Here is a tiny trained network, its code and every weight. The questions are about switching its units off for an input and a class, where a switched-off unit gives its printed mean instead of its output.

import numpy as np


def w(rows, s, z=0):
    codes = np.array(rows[::2]) - 128.0
    scale = np.full(codes.shape[1], s)
    scale[-1] = z or s
    return codes * scale


def f(y):
    return y / 2 * (1 + np.tanh(0.7978845608 * (y + 0.044715 * y**3)))


def log_softmax(a):
    a = a - a.max(-1, keepdims=True)
    return a - np.log(np.exp(a).sum(-1, keepdims=True))


def net(x, mask):
    res = np.array(x, float).reshape(1, 6) / 4 @ E
    y = f(res @ A[0][:, :-1].T + A[0][:, -1])
    res = res + np.where(mask, y, B[0][:, -1]) @ B[0][:, :-1]
    return log_softmax(res[-1] @ U[:, :-1].T + U[:, -1])


A, B = {}, {}
E = w([
[131,117,122,127],'x0',
[128,133,130,129],'x1',
[23,111,175,74],'x2',
[180,131,134,25],'x3',
[128,124,126,128],'x4',
[177,57,249,159],'x5',
],0.011)
A[0] = w([
[178,99,176,79,6],'n0',
[193,102,210,80,20],'n1',
[116,78,129,165,77],'n2',
[89,138,100,162,159],'n3',
[152,173,62,43,152],'n4',
[10,86,182,104,93],'n5',
[132,87,143,196,63],'n6',
[100,81,201,250,85],'n7',
[114,87,155,191,114],'n8',
[64,140,112,36,57],'n9',
[109,95,140,95,8],'n10',
[149,106,150,106,22],'n11',
[84,156,95,182,157],'n12',
[198,165,132,195,229],'n13',
[150,88,113,162,101],'n14',
[27,127,23,237,253],'n15',
[64,110,187,150,47],'n16',
[167,149,88,137,151],'n17',
[11,108,162,45,125],'n18',
[146,111,150,108,77],'n19',
[163,140,148,157,104],'n20',
[178,106,179,87,23],'n21',
[83,118,151,121,122],'n22',
[195,156,135,193,197],'n23',
[140,128,122,162,158],'n24',
[173,138,90,113,78],'n25',
[177,109,192,100,38],'n26',
[125,143,156,95,37],'n27',
[216,180,79,116,181],'n28',
],0.015,0.0041)
B[0] = w([
[86,101,122,181,175],'n0',
[58,90,147,180,202],'n1',
[144,148,137,108,146],'n2',
[89,128,124,160,163],'n3',
[253,100,54,138,209],'n4',
[152,218,160,184,197],'n5',
[150,135,96,59,168],'n6',
[211,197,141,49,216],'n7',
[168,164,138,91,172],'n8',
[117,182,19,113,188],'n9',
[112,156,117,133,137],'n10',
[97,129,130,145,142],'n11',
[85,100,134,162,178],'n12',
[99,70,121,54,211],'n13',
[120,112,130,85,151],'n14',
[15,70,186,198,251],'n15',
[153,189,173,153,166],'n16',
[162,93,155,134,170],'n17',
[75,220,32,121,211],'n18',
[105,126,133,145,144],'n19',
[106,119,118,98,154],'n20',
[90,102,146,165,175],'n21',
[127,168,131,144,150],'n22',
[97,77,119,55,203],'n23',
[118,116,141,104,150],'n24',
[165,109,142,149,159],'n25',
[66,110,147,152,182],'n26',
[116,144,101,136,136],'n27',
[222,59,138,151,212],'n28',
],0.04,0.017)
U = w([
[79,20,171,158,156],'0',
[52,176,134,231,164],'1',
[144,140,143,18,228],'2',
[184,238,180,124,1],'3',
[254,100,136,160,106],'4',
[142,164,16,91,107],'5',
],0.0084,0.0039)

Each question gives the input, the list of numbers given to net, and the class t.
The units are the neurons (one row each of A and B). Each row of codes is followed by its name. A weight is (code - 128) times the scale printed after its matrix; where a second scale follows, it is the last column's (A, B and U).
mask holds one flag per neuron, in row order. A switched-off neuron (its flag False) gives its mean, the last column of its row in B, instead of its output. The means were averaged over made-up inputs and are rounded, as every weight is.
A unit's drop is (log p(t) with every unit on - log p(t) with that unit switched off) / (log p(t) with every unit on - log p(t) with every unit switched off).
The circuit of an input: a set's keep is (log p(t) with only the set's units on - log p(t) with every unit switched off) / (log p(t) with every unit on - log p(t) with every unit switched off). Starting from the 12 units with the biggest drops (on a tie, the unit counted first), units are removed one at a time, each time the one whose removal leaves the highest keep (on an exact tie, the one counted first), for as long as the keep stays at least 0.8.
circuit, biggest first: the units of the circuit, biggest drop first
top k neurons: the k neurons with the biggest drops, biggest first
drop of u: that unit's drop, to one decimal
input [2,1,-6,1,-7,-5], class 4: circuit, biggest first => n28
input [2,8,-1,-5,-1,1], class 2: top 2 neurons => n7, n1
input [-7,4,2,0,-6,7], class 3: top 2 neurons => n7, n15
input [-6,-2,5,1,-3,1], class 1: top 2 neurons => n7, n4
input [3,-5,-2,7,-8,0], class 4: top 2 neurons => n15, n4
input [0,-2,1,6,6,5], class 1: top 3 neurons => n13, n28, n23
input [0,-2,8,0,7,2], class 3: top 2 neurons => n15, n5
input [-2,3,0,0,1,8], class 2: top 2 neurons => n7, n15
input [-7,-1,5,1,-1,6], class 1: drop of n1 => 1.1
input [-1,-3,1,-8,7,1], class 3: drop of n7 => 1.3
input [5,4,-8,-2,-7,-7], class 0: drop of n15 => 0.6
input [0,1,4,4,5,-5], class 5: drop of n14 => 0.0
